Below are the code and all the weights of a small trained network. Each question names an input and a class and asks about switching units off, where a switched-off unit gives its printed mean instead of its output.

import numpy as np


def w(rows, s, z=0):
    codes = np.array(rows[::2]) - 128.0
    scale = np.full(codes.shape[1], s)
    scale[-1] = z or s
    return codes * scale


def norm(h):
    return h / np.sqrt((h * h).mean(-1, keepdims=True) + 1e-5)


def f(y):
    return np.maximum(y, 0)


def log_softmax(a):
    a = a - a.max(-1, keepdims=True)
    return a - np.log(np.exp(a).sum(-1, keepdims=True))


def net(x, mask):
    res = np.array(x, float).reshape(1, 3) / 4 @ E
    u = 0
    for l in range(3):
        y = f(norm(res) @ A[l][:, :-1].T + A[l][:, -1])
        res = res + np.where(mask[u : u + 8], y, B[l][:, -1]) @ B[l][:, :-1]
        u += 8
    return log_softmax(norm(res)[-1] @ U[:, :-1].T + U[:, -1])


A, B = {}, {}
E = w([
[192,2,168,121,158,35,146,67,149,110,114],'x0',
[120,84,95,77,51,129,130,104,75,192,212],'x1',
[73,136,191,78,145,177,131,134,119,122,123],'x2',
],0.0087)
A[0] = w([
[122,127,159,103,136,117,88,151,78,115,122,42],'0.n1',
[210,115,3,201,91,109,126,114,136,117,120,3],'0.n2',
[102,15,111,163,96,114,122,122,152,101,108,118],'0.n3',
[92,197,147,118,141,101,67,113,67,119,110,90],'0.n4',
[83,75,194,84,141,172,67,200,125,66,101,42],'0.n5',
[92,66,76,113,152,117,157,152,90,139,188,84],'0.n6',
[120,148,109,145,110,129,138,133,180,67,108,162],'0.n7',
[83,125,191,22,81,160,200,66,176,89,142,46],'0.n8',
],0.0072,0.0029)
B[0] = w([
[140,212,156,159,91,106,134,121,104,123,95,142],'0.n1',
[180,204,235,137,21,212,121,140,154,72,96,253],'0.n2',
[109,189,86,176,173,245,178,112,73,148,164,245],'0.n3',
[139,5,104,106,92,83,210,140,135,163,148,197],'0.n4',
[108,160,210,242,45,147,161,112,160,106,165,237],'0.n5',
[68,254,194,65,140,51,68,91,220,197,156,203],'0.n6',
[56,28,156,137,104,34,53,157,125,191,188,223],'0.n7',
[200,253,234,116,90,143,131,90,207,63,165,231],'0.n8',
],0.0054,0.0045)
A[1] = w([
[162,105,163,137,159,107,143,72,70,124,93,64],'1.n1',
[144,130,102,44,143,92,48,107,62,171,185,111],'1.n2',
[183,130,158,68,183,143,134,73,134,146,154,92],'1.n3',
[253,144,27,147,14,91,129,163,124,95,77,14],'1.n4',
[72,175,32,95,134,157,165,180,95,185,95,136],'1.n5',
[115,77,112,111,164,111,204,114,125,142,137,3],'1.n6',
[115,152,92,106,93,144,143,169,90,178,101,108],'1.n7',
[110,97,126,168,192,106,152,177,158,83,103,88],'1.n8',
],0.0081,0.0023)
B[1] = w([
[85,106,109,102,105,118,151,203,80,118,171,218],'1.n1',
[138,164,153,130,184,116,82,145,160,174,12,218],'1.n2',
[111,99,62,162,121,132,153,166,54,105,115,240],'1.n3',
[124,173,184,187,112,152,143,121,108,114,152,255],'1.n4',
[161,67,114,143,166,86,112,141,119,103,131,230],'1.n5',
[114,110,121,161,143,126,93,149,88,124,126,153],'1.n6',
[139,78,101,115,125,97,160,153,124,77,110,201],'1.n7',
[141,194,78,132,141,123,89,77,132,182,110,247],'1.n8',
],0.011,0.0041)
A[2] = w([
[83,129,106,163,254,185,82,96,220,109,89,5],'2.n1',
[85,162,68,122,120,163,134,163,150,56,101,67],'2.n2',
[96,186,63,107,163,52,40,34,148,222,44,160],'2.n3',
[140,150,90,163,199,127,136,72,158,122,102,102],'2.n4',
[91,210,66,136,193,151,57,64,187,152,39,141],'2.n5',
[57,90,212,79,101,219,202,111,170,115,170,117],'2.n6',
[166,163,114,172,41,76,80,183,132,203,81,176],'2.n7',
[65,40,20,183,190,111,215,161,50,84,129,114],'2.n8',
],0.0061,0.0023)
B[2] = w([
[161,112,109,86,104,114,166,91,139,161,128,182],'2.n1',
[91,77,112,178,147,74,113,114,57,135,100,160],'2.n2',
[108,119,87,63,122,254,144,103,170,200,147,248],'2.n3',
[112,155,132,57,79,97,151,165,124,138,150,169],'2.n4',
[166,101,114,48,100,157,149,121,110,169,158,232],'2.n5',
[194,162,138,216,136,118,137,74,184,57,152,213],'2.n6',
[121,108,141,77,176,125,156,88,160,109,128,254],'2.n7',
[73,46,85,125,151,98,39,195,88,115,101,251],'2.n8',
],0.0094,0.0061)
U = w([
[149,198,223,246,91,159,161,84,158,76,166,254],'0',
[130,121,94,52,156,195,156,103,167,225,115,113],'1',
[87,43,85,178,173,111,62,212,77,96,116,5],'2',
],0.013,0.00098)

Each question gives the input, the list of numbers given to net, and the class t.
The units are the neurons (one row each of A and B). Each row of codes is followed by its name. A weight is (code - 128) times the scale printed after its matrix; where a second scale follows, it is the last column's (A, B and U).
mask holds one flag per neuron, layer by layer. A switched-off neuron (its flag False) gives its mean, the last column of its row in B, instead of its output. The means were averaged over made-up inputs and are rounded, as every weight is.
A unit's drop is (log p(t) with every unit on - log p(t) with that unit switched off) / (log p(t) with every unit on - log p(t) with every unit switched off).
most important unit: the unit with the biggest drop
k most important neurons: the k neurons with the biggest drops, biggest first
top k neurons in layer l: the k neurons of layer l with the biggest drops, biggest first
drop of u: that unit's drop, to one decimal
input [8,6,-5], class 2: most important unit -> 1.n3
input [3,-7,6], class 1: 4 most important neurons -> [1.n8 0.n2 1.n4 2.n5]
input [-4,1,-4], class 0: 2 most important neurons -> [0.n2 1.n4]
input [6,5,-2], class 2: 2 most important neurons -> [1.n3 0.n3]
input [-6,-5,5], class 2: 3 most important neurons -> [0.n8 0.n2 1.n5]
input [7,6,-1], class 2: 4 most important neurons -> [1.n3 0.n3 1.n8 1.n1]
input [5,-5,-2], class 1: 2 most important neurons -> [1.n8 2.n3]
input [-8,-6,5], class 2: top 2 neurons in layer 0 -> [0.n8 0.n2]
input [8,-2,8], class 0: 2 most important neurons -> [0.n8 0.n5]
input [-8,-5,5], class 2: 3 most important neurons -> [0.n8 1.n5 0.n2]
input [-4,-8,5], class 1: 2 most important neurons -> [1.n8 0.n2]
input [8,6,0], class 2: top 2 neurons in layer 0 -> [0.n3 0.n7]
input [4,-1,4], class 0: 2 most important neurons -> [0.n5 0.n8]
input [5,3,1], class 2: most important neuron -> [1.n3]
input [-1,-8,6], class 1: drop of 1.n8 -> 3.7
input [6,-8,-1], class 1: drop of 1.n8 -> 2.9
input [-3,7,-8], class 0: drop of 1.n4 -> 1.7
